Here is a tiny trained network, its code and every weight. The questions are about switching its units off for an input and a target symbol, where a switched-off unit gives its printed mean instead of its output.

import numpy as np


def w(rows, s, z=0):
    codes = np.array(rows[::2]) - 128.0
    scale = np.full(codes.shape[1], s)
    scale[-1] = z or s
    return codes * scale


def norm(h):
    return h / np.sqrt((h * h).mean(-1, keepdims=True) + 1e-5)


def f(y):
    return np.maximum(y, 0)


def softmax(a):
    e = np.exp(a - a.max(-1, keepdims=True))
    return e / e.sum(-1, keepdims=True)


def log_softmax(a):
    a = a - a.max(-1, keepdims=True)
    return a - np.log(np.exp(a).sum(-1, keepdims=True))


def net(x, mask):
    ids = ['αβγδεζθλστφψω'.index(c) for c in x.split()]
    T = len(ids)
    res = E[ids] + P[:T]
    u = 0
    for l in range(2):
        r = norm(res)
        for j in range(2):
            rows = slice(3 * j, 3 * j + 3)
            q, k, v = (r @ M[l][rows].T for M in (Q, K, V))
            z = softmax(np.where(np.tri(T) > 0, q @ k.T / 3**0.5, -1e9)) @ v
            o = O[l][rows]
            res = res + np.where(mask[u + j], z, o[:, -1]) @ o[:, :-1]
        u += 2
        y = f(norm(res) @ A[l][:, :-1].T + A[l][:, -1])
        res = res + np.where(mask[u : u + 16], y, B[l][:, -1]) @ B[l][:, :-1]
        u += 16
    return log_softmax(norm(res)[-1] @ U[:, :-1].T + U[:, -1])


Q, K, V, O, A, B = {}, {}, {}, {}, {}, {}
E = w([
[120,121,112,125,113],'α',
[149,105,119,138,163],'β',
[193,131,142,59,126],'γ',
[157,79,110,61,91],'δ',
[131,127,190,111,91],'ε',
[150,146,70,59,82],'ζ',
[159,227,112,96,154],'θ',
[171,181,163,74,122],'λ',
[81,179,97,117,143],'σ',
[88,102,152,127,142],'τ',
[114,148,56,179,191],'φ',
[62,252,159,135,137],'ψ',
[237,171,92,196,146],'ω',
],0.025)
P = w([
[74,111,139,152,140],'0',
[77,120,105,96,218],'1',
[66,127,113,134,18],'2',
[95,108,111,82,238],'3',
[53,105,171,201,29],'4',
[99,119,113,91,250],'5',
[60,102,223,228,46],'6',
[88,109,117,84,255],'7',
[99,101,124,152,7],'8',
],0.0085)
Q[0] = w([
[139,98,87,233,60],'L0H1',
[10,102,126,120,245],'L0H1',
[161,120,108,114,106],'L0H1',
[149,129,91,135,187],'L0H2',
[116,86,80,85,133],'L0H2',
[105,104,85,82,119],'L0H2',
],0.011)
K[0] = w([
[7,136,192,2,69],'L0H1',
[125,95,92,195,186],'L0H1',
[136,173,21,80,160],'L0H1',
[114,210,91,59,89],'L0H2',
[135,92,107,66,189],'L0H2',
[112,126,131,111,174],'L0H2',
],0.0084)
V[0] = w([
[135,130,203,26,52],'L0H1',
[171,66,155,158,149],'L0H1',
[255,234,149,167,63],'L0H1',
[130,136,136,42,113],'L0H2',
[82,167,131,34,213],'L0H2',
[222,188,82,155,110],'L0H2',
],0.009)
O[0] = w([
[127,47,251,208,156,212],'L0H1',
[144,83,84,31,184,60],'L0H1',
[174,186,41,120,87,173],'L0H1',
[136,231,104,151,215,226],'L0H2',
[84,131,225,111,128,254],'L0H2',
[157,72,36,254,136,140],'L0H2',
],0.0062,0.0053)
A[0] = w([
[178,51,176,212,71,240],'L0N1',
[34,104,150,6,183,73],'L0N2',
[135,175,188,94,156,189],'L0N3',
[119,159,65,11,140,144],'L0N4',
[100,114,187,157,2,24],'L0N5',
[126,6,113,232,213,50],'L0N6',
[99,164,130,220,117,53],'L0N7',
[220,145,140,75,98,121],'L0N8',
[107,216,150,108,58,116],'L0N9',
[196,154,86,153,175,186],'L0N10',
[75,81,61,47,33,103],'L0N11',
[160,185,106,90,113,150],'L0N12',
[161,109,145,171,83,142],'L0N13',
[58,123,87,150,123,138],'L0N14',
[208,99,111,155,78,255],'L0N15',
[192,105,16,223,115,122],'L0N16',
],0.0091,0.0049)
B[0] = w([
[70,200,43,119,18,253],'L0N1',
[190,87,82,139,93,220],'L0N2',
[51,67,58,118,86,254],'L0N3',
[169,113,56,132,107,242],'L0N4',
[183,172,94,45,154,209],'L0N5',
[139,148,96,52,124,160],'L0N6',
[177,126,130,16,222,161],'L0N7',
[39,154,200,155,94,208],'L0N8',
[158,107,98,131,130,247],'L0N9',
[151,34,132,66,89,207],'L0N10',
[173,134,198,115,170,194],'L0N11',
[112,128,159,150,113,219],'L0N12',
[160,127,129,143,98,186],'L0N13',
[47,140,120,168,33,157],'L0N14',
[191,255,120,111,96,236],'L0N15',
[73,50,139,157,143,192],'L0N16',
],0.0071,0.0062)
Q[1] = w([
[178,101,114,1,125],'L1H1',
[88,70,129,195,93],'L1H1',
[105,85,64,186,165],'L1H1',
[149,97,119,122,231],'L1H2',
[60,136,80,101,193],'L1H2',
[96,88,232,147,211],'L1H2',
],0.0092)
K[1] = w([
[206,113,80,110,224],'L1H1',
[154,134,126,145,95],'L1H1',
[166,60,100,132,45],'L1H1',
[148,82,122,68,154],'L1H2',
[135,62,112,197,135],'L1H2',
[107,158,164,9,82],'L1H2',
],0.011)
V[1] = w([
[81,212,74,127,166],'L1H1',
[120,113,129,208,204],'L1H1',
[111,74,87,183,80],'L1H1',
[172,61,198,254,87],'L1H2',
[60,151,109,115,146],'L1H2',
[193,177,242,83,83],'L1H2',
],0.0084)
O[1] = w([
[71,183,77,94,144,167],'L1H1',
[109,89,162,61,73,1],'L1H1',
[152,65,122,111,112,134],'L1H1',
[192,124,94,198,90,58],'L1H2',
[9,175,177,116,70,129],'L1H2',
[160,158,147,169,156,122],'L1H2',
],0.011,0.0057)
A[1] = w([
[116,148,104,108,180,253],'L1N1',
[96,99,140,184,199,145],'L1N2',
[66,135,158,180,70,57],'L1N3',
[144,166,164,108,162,28],'L1N4',
[162,64,90,139,74,203],'L1N5',
[57,100,117,193,146,175],'L1N6',
[107,145,103,191,201,204],'L1N7',
[179,80,145,133,155,74],'L1N8',
[177,138,83,113,204,81],'L1N9',
[116,115,3,215,103,126],'L1N10',
[164,151,129,109,137,67],'L1N11',
[191,134,142,129,119,50],'L1N12',
[95,146,135,135,87,107],'L1N13',
[131,130,169,180,108,180],'L1N14',
[130,49,119,84,150,105],'L1N15',
[120,131,192,67,94,26],'L1N16',
],0.015,0.0035)
B[1] = w([
[182,118,94,120,183,209],'L1N1',
[51,170,128,165,54,154],'L1N2',
[235,177,122,58,145,177],'L1N3',
[87,169,191,114,127,148],'L1N4',
[39,166,99,189,139,210],'L1N5',
[99,79,181,96,21,167],'L1N6',
[78,144,60,92,126,182],'L1N7',
[236,118,177,75,178,143],'L1N8',
[190,125,146,27,149,186],'L1N9',
[154,164,161,112,37,255],'L1N10',
[175,91,152,144,107,155],'L1N11',
[113,65,71,201,90,159],'L1N12',
[179,144,106,147,119,184],'L1N13',
[115,2,143,95,150,160],'L1N14',
[86,105,130,212,198,175],'L1N15',
[159,117,92,111,66,171],'L1N16',
],0.0096,0.0085)
U = w([
[110,117,59,251,46,67],'α',
[114,123,119,167,125,134],'β',
[222,131,69,124,112,73],'γ',
[134,90,184,104,56,112],'δ',
[88,111,120,137,68,78],'ε',
[133,72,69,97,174,90],'ζ',
[143,219,162,197,127,160],'θ',
[87,126,74,89,117,22],'λ',
[175,79,175,127,134,197],'σ',
[87,197,172,131,139,134],'τ',
[94,99,143,176,117,203],'φ',
[121,171,94,116,176,119],'ψ',
[136,113,129,199,150,254],'ω',
],0.014,0.0037)

Each question gives the input, a string of symbols that net reads in full, and the target symbol t.
The units are the heads (3 rows each of Q, K, V and O) and the neurons (one row each of A and B). Each row of codes is followed by its name. A weight is (code - 128) times the scale printed after its matrix; where a second scale follows, it is the last column's (O, A, B and U).
mask holds one flag per unit, layer by layer, with each layer's heads first. A switched-off unit (its flag False) gives its mean, the last column of its rows in O or B, instead of its output. The means were averaged over made-up inputs and are rounded, as every weight is.
A unit's drop is (log p(t) with every unit on - log p(t) with that unit switched off) / (log p(t) with every unit on - log p(t) with every unit switched off).
The circuit of an input: a set's keep is (log p(t) with only the set's units on - log p(t) with every unit switched off) / (log p(t) with every unit on - log p(t) with every unit switched off). Starting from the 12 units with the biggest drops (on a tie, the unit counted first), units are removed one at a time, each time the one whose removal leaves the highest keep (on an exact tie, the one counted first), for as long as the keep stays at least 0.8.
circuit, biggest first: the units of the circuit, biggest drop first
most important unit: the unit with the biggest drop
top k neurons: the k neurons with the biggest drops, biggest first
k most important neurons of layer l: the k neurons of layer l with the biggest drops, biggest first
which heads matter: for each layer, one digit per head in row order, 1 if its drop is at least 0.15 and else 0, layers parted by /
input γ γ ζ γ, target σ: 2 most important neurons of layer 0 : [L0N1 L0N5]
input φ ζ τ λ β, target δ: most important unit : L0H1
input ψ γ ω ζ ω ζ ψ τ, target γ: circuit, biggest first : [L0H1 L1H2]
input λ λ γ, target θ: circuit, biggest first : [L1H2 L1H1]
input λ τ ζ, target δ: which heads matter : 01 / 10
input λ α λ ζ ζ, target θ: which heads matter : 00 / 01
input λ α ε ε λ λ, target τ: which heads matter : 11 / 00
input ζ ε β ε, target ζ: which heads matter : 10 / 00
input γ λ σ ζ β δ, target ζ: which heads matter : 11 / 00
input θ ζ λ γ, target ψ: circuit, biggest first : [L1H1 L1H2]
input ψ ζ β τ, target ζ: circuit, biggest first : [L0N2 L0N1]
input α λ ζ ζ ω ψ β τ, target ζ: 2 most important neurons of layer 0 : [L0N1 L0N15]
input ζ γ λ, target θ: 3 most important neurons of layer 0 : [L0N2 L0N4 L0N7]
input θ γ λ ω λ, target α: circuit, biggest first : [L0H2]
input β β β γ, target ζ: which heads matter : 00 / 00
input β ζ γ ω ζ ζ α λ, target γ: circuit, biggest first : [L0H1 L1H2]
input τ ω φ θ γ ζ τ, target δ: which heads matter : 10 / 00
input ζ β ω ζ θ, target α: which heads matter : 11 / 01
input ε θ ζ γ, target ψ: circuit, biggest first : [L1H1 L1N10]
input ζ ζ ω ε ζ α, target γ: circuit, biggest first : [L1H2]
input λ σ ζ β θ, target ψ: top 2 neurons : [L0N7 L1N10]
input ψ β ζ γ γ ζ, target ζ: which heads matter : 10 / 01
input γ ζ ζ β ζ λ ζ ω λ, target α: circuit, biggest first : [L1H2 L0H1 L1N12]
input γ ζ ζ ζ ε, target γ: top 2 neurons : [L0N1 L1N3]
input ζ ε ζ ζ λ, target θ: which heads matter : 10 / 11
input ε β ζ ζ ζ λ γ, target θ: top 2 neurons : [L0N10 L0N5]
input ψ γ λ ω ω ζ δ, target α: circuit, biggest first : [L1N5]
input ζ δ φ ζ α γ, target λ: which heads matter : 10 / 01
